How the units are linked:
o: TH->CF, MJ->GP, MH->PN, GN->SQ, FH->ZR, PN->MH, MF->GR, CF->TH, QT->HG, QQ->BZ, TP->FM, QG->LS, CT->CG, QR->RG, HQ->LD, MM->PM, GF->QB, TG->ML, NZ->ZG, BG->GL, RT->CD, QN->MP, JN->QS, CD->RT, NM->MD, MP->QN, FM->TP, ZB->ZT, MN->PH, BZ->QQ, ZR->FH, RG->QR, ZG->NZ, FR->QZ, LD->HQ, MD->NM, HG->QT, QZ->FR, LF->RZ, LS->QG, ZT->ZB, GP->MJ, CG->CT, RZ->LF, GL->BG, GR->MF, QB->GF, PH->MN, ML->TG, QS->JN, SQ->GN, PM->MM
l: TH->LD, MJ->NZ, HT->GF, MH->RZ, GN->LS, FH->FR, PN->LF, CF->HQ, QT->QN, QQ->CT, TP->ZT, QG->SQ, CT->QQ, QR->JN, HD->CD, HQ->CF, MM->GL, GF->HT, TG->PH, NZ->MJ, BG->PM, QN->QT, JN->QR, CD->HD, NM->CH, MP->HG, FM->ZB, ZB->FM, MN->ML, BZ->CG, DZ->GR, ZR->QZ, RG->QS, ZG->GP, FR->FH, LD->TH, HG->MP, QZ->ZR, LF->PN, LS->GN, ZT->TP, GP->ZG, CH->NM, CG->BZ, RZ->MH, GL->MM, GR->DZ, PH->TG, ML->MN, QS->RG, SQ->QG, PM->BG
g: TH->ZB, MJ->QG, MH->CD, GN->ZG, FH->QN, PN->RT, MF->PH, CF->ZT, QT->FR, QQ->QR, TP->HQ, QG->MJ, CT->JN, QR->QQ, HD->RZ, HQ->TP, GF->FL, FL->GF, NZ->SQ, BG->NM, RT->PN, QN->FH, JN->CT, CD->MH, NM->BG, MP->ZR, FM->LD, ZB->TH, MN->GR, BZ->RG, DZ->ML, ZR->MP, RG->BZ, ZG->GN, FR->QT, LD->FM, MD->GL, HG->QZ, QZ->HG, LS->GP, ZT->CF, GP->LS, CH->PM, CG->QS, RZ->HD, GL->MD, GR->MN, PH->MF, ML->DZ, QS->CG, SQ->NZ, PM->CH
j: TH->NZ, MJ->LD, HT->ML, MH->JN, GN->ZT, FH->MM, PN->QS, CF->ZG, QT->MD, QQ->HD, TP->LS, QG->FM, CT->CD, QR->RZ, HD->QQ, HQ->GP, MM->FH, GF->MN, FL->GR, NZ->TH, BG->QZ, RT->CG, JN->MH, CD->CT, NM->HG, MP->CH, FM->QG, ZB->SQ, MN->GF, ZR->PM, RG->LF, ZG->CF, FR->GL, LD->MJ, MD->QT, HG->NM, QZ->BG, LF->RG, LS->TP, ZT->GN, GP->HQ, CH->MP, CG->RT, RZ->QR, GL->FR, GR->FL, QB->PH, PH->QB, ML->HT, QS->PN, SQ->ZB, PM->ZR
w: TH->HD, MJ->CT, HT->PM, MH->FM, GN->RG, FH->TG, PN->TP, MF->QT, QT->MF, QQ->NZ, TP->PN, QG->JN, CT->MJ, QR->SQ, HD->TH, HQ->RT, GF->BG, TG->FH, FL->NM, NZ->QQ, BG->GF, RT->HQ, JN->QG, CD->LD, NM->FL, MP->DZ, FM->MH, ZB->RZ, MN->QZ, BZ->ZG, DZ->MP, ZR->ML, RG->GN, ZG->BZ, FR->PH, LD->CD, HG->GR, QZ->MN, LF->ZT, LS->QS, ZT->LF, GP->CG, CG->GP, RZ->ZB, GL->QB, GR->HG, QB->GL, PH->FR, ML->ZR, QS->LS, SQ->QR, PM->HT
r: TH->CH, MJ->HG, HT->RZ, MH->GF, GN->FH, FH->GN, PN->QB, MF->CG, QT->GP, QQ->DZ, TP->GL, QG->QZ, CT->GR, QR->ML, HQ->MD, MM->ZT, GF->MH, TG->RG, FL->CD, NZ->MP, BG->FM, QN->ZG, JN->MN, CD->FL, NM->LD, MP->NZ, FM->BG, ZB->PM, MN->JN, DZ->QQ, ZR->SQ, RG->TG, ZG->QN, FR->LS, LD->NM, MD->HQ, HG->MJ, QZ->QG, LS->FR, ZT->MM, GP->QT, CH->TH, CG->MF, RZ->HT, GL->TP, GR->CT, QB->PN, PH->QS, ML->QR, QS->PH, SQ->ZR, PM->ZB

In the rows, 148 means zero.

The rows follow the links: the fewer symbols apart two units are, the more alike their rows tend to be.

Row, then unit:
[ 142  159  183  123  245  187   82  168  130  260  117  100   96  136  221  112  132   74  160  164  149  171  105  177  163  183   91  204  102  196  110  216  205  129  116  148  125  167  220] | NM
[ 230  143  126  154  134  163  171  106  172  101  127  137  179  130   97   95  155  170  196  168  160   40  192   79  150  173  177  106  246  113  275  122  143  128  239  104  158   96  167] | SQ
[ 109  138  158  157  206  172  185  172  214  127   94   54   83  165   90   69  179  232  132  192  112   84  153  105  159   82  206   89  112  174  206  115  117  143  185  154  150  220  167] | ZT
[ 155  195  119  166  159  171  118  159  213  126  201  201  132   88  148  139  247  238  159  113  168  109  181  143  163  128  197  152  230  238  242  163  116  156  203  213  129  253  173] | ZG
[ 156  183  159  194   70  120  245  132  131   40  197  184  236  173   93  223  138  147  119   99  139  177  188  135  121  106  211  121  165  142   98   82  109  128  130  108  160  101   95] | QS
[ 137   85  165  126  150  117  151  144   93  161  111   98  151  201  158  139   82   75  129  185  169  189   98  167  149  176   81  158   55   86   45  123  173  167   72  131  169   70  111] | GF
[ 215  178  115  123   68  195  155  173  111  162  180  248  194  174  155  226  199  139  142   42  173  198  153  175   67  156  124  160  219  153   71  184  158  167  171  169  148  103  153] | CT
[ 240  193  108  109  153  207  107  149  184  168  152  185  126  129  162  130  234  206  159  115  170  103  171  129  151  190  156  168  261  187  249  186  160  179  249  185  124  170  204] | NZ
[ 120  128  165  193   89   41  208  125  103   97  200  186  205  112  163  208   44   95  165  168  158  157  172  146  190  163  173  159   93   92  108   84  118  132  101  111  159  119   84] | PH
[ 167  264  175  161  188  182  150  156  195  136  167  210  166  108  185  183  199  209  185   97  154  180  168  101  145  128  212  192  228  267  208  173  130  113  183  191  111  183  201] | GP

Each walk starts at a row. The symbols on each line, taken left to right, move it on to the next unit.
Answer with the unit's row; about right is enough.
start [ 132  146  102  184   61   92  216  121  173   46  191  190  183  159   71  211  176  203  106  141  146  115  173  133  142  103  211   95  189  115  146   74   90  169  171  157  151  139   67]
l g g g l -> [ 152  185   59  158   59  162  141  159  163  118  230  238  152  129  134  232  253  224  115   78  153  149  196  188  138  114  200  130  216  183  143  143  117  207  186  229  155  200  103]
g g l g j w o -> [ 184  147  210  134  243  202  181  169  147  183   39   56  137  216   87   94  131  110  141  160  125  120  122   82   60  129  117  110  143  161  141  150  158   74  179   85  169  104  202]
start [ 150  218  129  155   68  155  192  158  146  102  200  272  186  146  155  266  213  189  117   48  146  198  152  169   89  129  194  177  192  197   94  149  112  174  165  212  150  152  134]
j j g w j w -> [  88  128  156  194  123  171  225  191  170  115  129  134  151  217   79  194  160  138   86  119  106  153  134  139   65   49  175  101   85  149   41  103  106  160  122  147  196  149  124]
g g j w o r -> [ 203  158  209  175  175  102  151   92  126  153  146  134  215   82  187  151   37   96  222  179  186  145  126  123  223  185  151  192  149  110  208  122  170   76  141   65  128   71  171]
start [  75  209  151  160   87  107  131  166  129  150  225  260  202  107  226  245  126  146  139  122  178  240  159  197  174  161  165  197  125  186   83  134  137  194  102  158  130  169  115]
g g g j o w w g -> [ 114  109  154  100  147  198   95  197   77  240  134  158  127  186  210  171  139   66  107  122  168  221  100  227  139  174   55  184   74  149   23  206  205  197   86  183  153  147  148]
j j r l l l j -> [ 197  135   46   95   39  204  131  155  122  145  205  227  140  156  150  176  257  192  128   77  169  148  159  196   94  168  146  123  267  144  130  188  161  204  205  207  131  135  120]
start [ 187  161  149  135   57  128  109  156   93  174  202  250  185  126  214  224  107   71  145   99  194  215  133  216  149  206   74  219  174  133   71  182  194  167  124  156  107   92  120]
g r r w o j j -> [ 137  205  222  207  160   49  193   93  168   83  160  137  210   91  166  171   26  121  203  214  171  157  175  104  250  163  195  192  122  129  197   95  124   89  124  109  127  163  159]
l l g w r g o -> [ 205  135  126  168   76  148  227  143  107   92  150  206  223  189  100  225  116   93  145   84  149  164  141  104   65  130  151  113  179   91   80  100  151  130  174   98  171   36   89]
start [ 229   86   49  148   29  139  206  122  133   77  155  171  175  180   82  199  166  150  132  128  154   99  186  154  122  137  158   96  236   70  154  101  124  185  201  138  182   71   76]
g j g r r l l -> [ 153   48   63  116  121  172  173  167  138  155  108  114  119  248   49  135  195  117  102  140  105  110  144  175   70  118  133   63  117   84  108  132  154  199  145  163  208  130   71]
w j j w l w o o j -> [ 270  174  174  174  176  176  197  114  167  105  119  145  203  142  134  132  128  116  205  109  159  115  147   67  135  156  177  131  224  137  239  123  161   73  194   88  135   41  175]
start [  60   85  113  184  112  141  194  166  171  104  136   91  108  220   53  149  171  183   90  163   97  130  161  154   98   53  185   66   95  140  108   88  120  178  144  182  197  188   93]
j j l j r w l o -> [ 220  111  146  146  154   77  128   87  138  126  153  100  169   73  165   84   84  134  211  226  167   91  167  131  260  206  148  147  152   60  260  134  147  142  165   86  122  119  152]
l g j o o l -> [ 151  121  139   78  229  171   43  158  158  250  140  102   62  129  211   89  178  150  153  172  142  121  115  177  197  176   85  171  131  168  170  210  200  192  124  174  128  189  203]
start [ 140  119  121  111  133  241  132  200  122  207  130  182  146  219  153  159  223  118  110   58  124  210  112  188   43  126   88  158  146  189   23  180  172  177  124  196  184  134  141]
g w r l r g j j g -> [ 183   98  136  132  219  205  142  149  188  166   72   33   99  203   89   49  175  160  155  175  114   61  131  126  123  111  147   69  189  123  210  155  137  131  193  158  175  151  175]
l j j j o l -> [ 156  168  144  182  143  133  195  131  234   76  170  154  161  111  114  138  162  243  183  178  122   94  198   98  180  120  231  100  205  163  277  101   67  122  197  146  150  191  154]
